Below is a small trained network, with its code and all its weights. Each question gives an input and a class and asks what happens when units are switched off, that is, made to give their printed mean instead of their output.

import numpy as np


def w(rows, s, z=0):
    codes = np.array(rows[::2]) - 128.0
    scale = np.full(codes.shape[1], s)
    scale[-1] = z or s
    return codes * scale


def f(y):
    return y / 2 * (1 + np.tanh(0.7978845608 * (y + 0.044715 * y**3)))


def log_softmax(a):
    a = a - a.max(-1, keepdims=True)
    return a - np.log(np.exp(a).sum(-1, keepdims=True))


def net(x, mask):
    res = np.array(x, float).reshape(1, 4) / 4 @ E
    y = f(res @ A[0][:, :-1].T + A[0][:, -1])
    res = res + np.where(mask, y, B[0][:, -1]) @ B[0][:, :-1]
    return log_softmax(res[-1] @ U[:, :-1].T + U[:, -1])


A, B = {}, {}
E = w([
[132,140,145,104,161,123,195,157,141,163],'x0',
[214,216,92,149,154,144,79,111,108,107],'x1',
[120,67,252,111,182,106,155,62,90,72],'x2',
[144,60,116,54,80,196,166,134,124,148],'x3',
],0.011)
A[0] = w([
[142,116,87,54,104,180,254,197,180,161,129],'N1',
[64,50,183,175,62,96,176,185,149,99,59],'N2',
[125,201,126,184,233,72,77,114,122,91,159],'N3',
[119,60,145,110,111,212,65,105,97,89,135],'N4',
[30,58,211,67,176,128,196,118,141,98,160],'N5',
[136,89,108,93,63,162,206,203,132,220,207],'N6',
[175,225,33,127,133,191,46,168,139,167,201],'N7',
[131,59,68,119,47,163,79,117,160,140,18],'N8',
[79,122,112,126,54,165,144,162,121,165,3],'N9',
[164,27,192,80,98,164,147,68,130,58,179],'N10',
],0.0085,0.0035)
B[0] = w([
[149,37,184,89,80,79,213,197,214,117,208],'N1',
[162,104,231,172,90,143,186,121,104,145,185],'N2',
[140,160,115,132,15,152,92,139,218,35,205],'N3',
[158,152,103,198,81,149,131,73,65,106,174],'N4',
[188,185,214,192,24,201,188,86,108,44,245],'N5',
[73,30,59,103,116,114,131,203,201,130,215],'N6',
[214,254,245,224,153,209,46,64,84,59,252],'N7',
[82,158,77,189,152,185,8,110,106,139,170],'N8',
[104,125,56,120,168,170,109,176,198,170,154],'N9',
[222,149,170,162,99,182,182,77,73,73,229],'N10',
],0.0077,0.014)
U = w([
[83,130,73,114,112,119,72,178,196,131,45],'0',
[15,121,34,118,166,133,43,105,67,179,35],'1',
[59,26,143,78,77,90,213,187,170,119,215],'2',
[200,57,112,2,214,114,165,75,30,157,3],'3',
[189,201,154,166,152,177,91,70,52,105,247],'4',
],0.0091,0.006)

Each question gives the input, the list of numbers given to net, and the class t.
The units are the neurons (one row each of A and B). Each row of codes is followed by its name. A weight is (code - 128) times the scale printed after its matrix; where a second scale follows, it is the last column's (A, B and U).
mask holds one flag per neuron, in row order. A switched-off neuron (its flag False) gives its mean, the last column of its row in B, instead of its output. The means were averaged over made-up inputs and are rounded, as every weight is.
A unit's drop is (log p(t) with every unit on - log p(t) with that unit switched off) / (log p(t) with every unit on - log p(t) with every unit switched off).
The circuit of an input: a set's keep is (log p(t) with only the set's units on - log p(t) with every unit switched off) / (log p(t) with every unit on - log p(t) with every unit switched off). Starting from all 10 units, units are removed one at a time, each time the one whose removal leaves the highest keep (on an exact tie, the one counted first), for as long as the keep stays at least 0.8.
circuit, biggest first: the units of the circuit, biggest drop first
most important unit: the unit with the biggest drop
top k neurons: the k neurons with the biggest drops, biggest first
drop when u is switched off: that unit's drop, to one decimal
input [8,0,6,8], class 2: most important unit -> N1
input [-4,-1,-2,3], class 0: circuit, biggest first -> [N5; N10]
input [2,-1,4,6], class 2: top 3 neurons -> [N7; N1; N6]
input [7,-3,7,5], class 2: top 4 neurons -> [N7; N1; N6; N8]
input [-6,-7,-7,3], class 0: top 2 neurons -> [N8; N9]
input [4,1,-7,8], class 2: top 2 neurons -> [N1; N6]
input [-8,-6,-7,8], class 0: top 3 neurons -> [N8; N9; N1]
input [-1,-8,1,-2], class 2: top 3 neurons -> [N7; N8; N4]
input [6,2,2,-1], class 2: top 2 neurons -> [N7; N10]
input [2,-3,-1,5], class 2: drop when N2 is switched off -> 0.0
input [-4,-6,0,1], class 2: drop when N6 is switched off -> 0.1
input [0,-8,8,7], class 4: drop when N5 is switched off -> 1.9
input [-7,-2,1,-8], class 0: drop when N7 is switched off -> 0.4
input [4,-8,8,0], class 4: top neuron -> [N5]
